Below are the code and all the weights of a small trained network. Each question names an input and a class and asks about switching units off, where a switched-off unit gives its printed mean instead of its output.

import numpy as np


def w(rows, s, z=0):
    codes = np.array(rows[::2]) - 128.0
    scale = np.full(codes.shape[1], s)
    scale[-1] = z or s
    return codes * scale


def f(y):
    return np.maximum(y, 0)


def log_softmax(a):
    a = a - a.max(-1, keepdims=True)
    return a - np.log(np.exp(a).sum(-1, keepdims=True))


def net(x, mask):
    res = np.array(x, float).reshape(1, 7) / 4 @ E
    y = f(res @ A[0][:, :-1].T + A[0][:, -1])
    res = res + np.where(mask, y, B[0][:, -1]) @ B[0][:, :-1]
    return log_softmax(res[-1] @ U[:, :-1].T + U[:, -1])


A, B = {}, {}
E = w([
[98,194,100,252,143,99,157],'x0',
[117,124,124,123,130,124,132],'x1',
[129,129,128,128,129,125,127],'x2',
[203,151,70,91,183,180,172],'x3',
[179,80,192,164,144,115,195],'x4',
[156,150,146,138,128,133,115],'x5',
[113,132,127,114,142,103,129],'x6',
],0.017)
A[0] = w([
[120,144,139,55,129,144,93,174],'n0',
[100,177,120,126,99,111,111,145],'n1',
[82,165,103,128,96,139,56,195],'n2',
[102,177,79,106,98,151,76,253],'n3',
[138,110,222,126,139,115,249,166],'n4',
[188,155,61,86,190,164,177,199],'n5',
[114,184,87,165,153,107,155,149],'n6',
[153,178,44,165,170,122,199,44],'n7',
[116,149,147,133,156,138,96,98],'n8',
[92,118,100,159,132,144,54,210],'n9',
[119,160,146,115,173,85,167,139],'n10',
[101,107,200,115,81,86,71,206],'n11',
[118,82,183,88,82,116,81,236],'n12',
[123,99,182,150,72,106,122,156],'n13',
[102,106,165,210,121,67,119,91],'n14',
[74,145,161,192,97,118,127,155],'n15',
[138,173,84,181,184,143,154,64],'n16',
[147,116,101,78,154,159,120,145],'n17',
],0.017,0.0071)
B[0] = w([
[130,180,125,74,125,159,114,192],'n0',
[121,128,80,133,118,70,112,172],'n1',
[164,138,92,144,67,116,93,202],'n2',
[119,228,1,116,121,117,94,206],'n3',
[176,65,177,155,173,181,163,245],'n4',
[145,142,149,13,141,157,120,251],'n5',
[112,102,121,169,108,127,110,199],'n6',
[73,107,181,168,51,178,114,202],'n7',
[139,116,139,115,128,113,125,140],'n8',
[102,134,49,157,87,74,103,186],'n9',
[120,114,134,133,112,150,130,158],'n10',
[57,109,152,170,76,145,146,233],'n11',
[78,126,189,83,80,186,131,226],'n12',
[90,138,125,159,122,161,149,206],'n13',
[120,132,80,199,185,137,173,227],'n14',
[159,123,69,228,169,60,164,219],'n15',
[71,136,139,167,67,147,146,189],'n16',
[155,174,88,89,167,128,144,194],'n17',
],0.012,0.025)
U = w([
[7,146,114,158,23,202,31,153],'0',
[90,45,254,172,17,176,244,254],'1',
[148,192,66,77,170,168,120,130],'2',
[223,36,191,58,198,166,150,123],'3',
[150,103,58,193,74,3,130,31],'4',
[110,98,94,233,249,146,188,33],'5',
],0.0098,0.002)

Each question gives the input, the list of numbers given to net, and the class t.
The units are the neurons (one row each of A and B). Each row of codes is followed by its name. A weight is (code - 128) times the scale printed after its matrix; where a second scale follows, it is the last column's (A, B and U).
mask holds one flag per neuron, in row order. A switched-off neuron (its flag False) gives its mean, the last column of its row in B, instead of its output. The means were averaged over made-up inputs and are rounded, as every weight is.
A unit's drop is (log p(t) with every unit on - log p(t) with that unit switched off) / (log p(t) with every unit on - log p(t) with every unit switched off).
The circuit of an input: a set's keep is (log p(t) with only the set's units on - log p(t) with every unit switched off) / (log p(t) with every unit on - log p(t) with every unit switched off). Starting from the 12 units with the biggest drops (on a tie, the unit counted first), units are removed one at a time, each time the one whose removal leaves the highest keep (on an exact tie, the one counted first), for as long as the keep stays at least 0.8.
circuit, biggest first: the units of the circuit, biggest drop first
unit that matters most: the unit with the biggest drop
k most important neurons: the k neurons with the biggest drops, biggest first
drop of u: that unit's drop, to one decimal
input [1,0,3,3,3,1,-7], class 1: unit that matters most -> n7
input [6,1,7,0,-6,3,4], class 4: 2 most important neurons -> [n12, n15]
input [-2,0,6,7,0,8,-6], class 2: 2 most important neurons -> [n4, n17]
input [-7,-7,0,1,6,-1,3], class 3: 2 most important neurons -> [n7, n16]
input [0,5,4,7,-6,6,6], class 2: 4 most important neurons -> [n5, n11, n17, n12]
input [1,0,-2,0,8,-8,4], class 5: 2 most important neurons -> [n12, n11]
input [-1,3,1,0,1,5,7], class 1: 2 most important neurons -> [n3, n5]
input [0,8,2,-6,2,-7,-4], class 1: 2 most important neurons -> [n12, n11]
input [5,-8,8,1,2,1,-3], class 1: 3 most important neurons -> [n7, n3, n16]
input [1,-3,8,-7,8,8,-4], class 5: 3 most important neurons -> [n14, n15, n7]
input [-8,-4,-6,1,-4,-6,4], class 2: 2 most important neurons -> [n17, n7]
input [0,3,7,7,8,-5,-8], class 3: 2 most important neurons -> [n5, n11]
input [-3,6,-6,1,7,8,1], class 3: 3 most important neurons -> [n7, n11, n16]
input [7,0,8,-5,2,-7,2], class 5: circuit, biggest first -> [n14]
input [-6,8,0,-6,2,2,-7], class 1: drop of n9 -> 0.0
input [-1,3,6,1,-5,8,1], class 2: drop of n11 -> 0.1
input [0,2,0,3,5,-4,8], class 3: drop of n11 -> 0.3
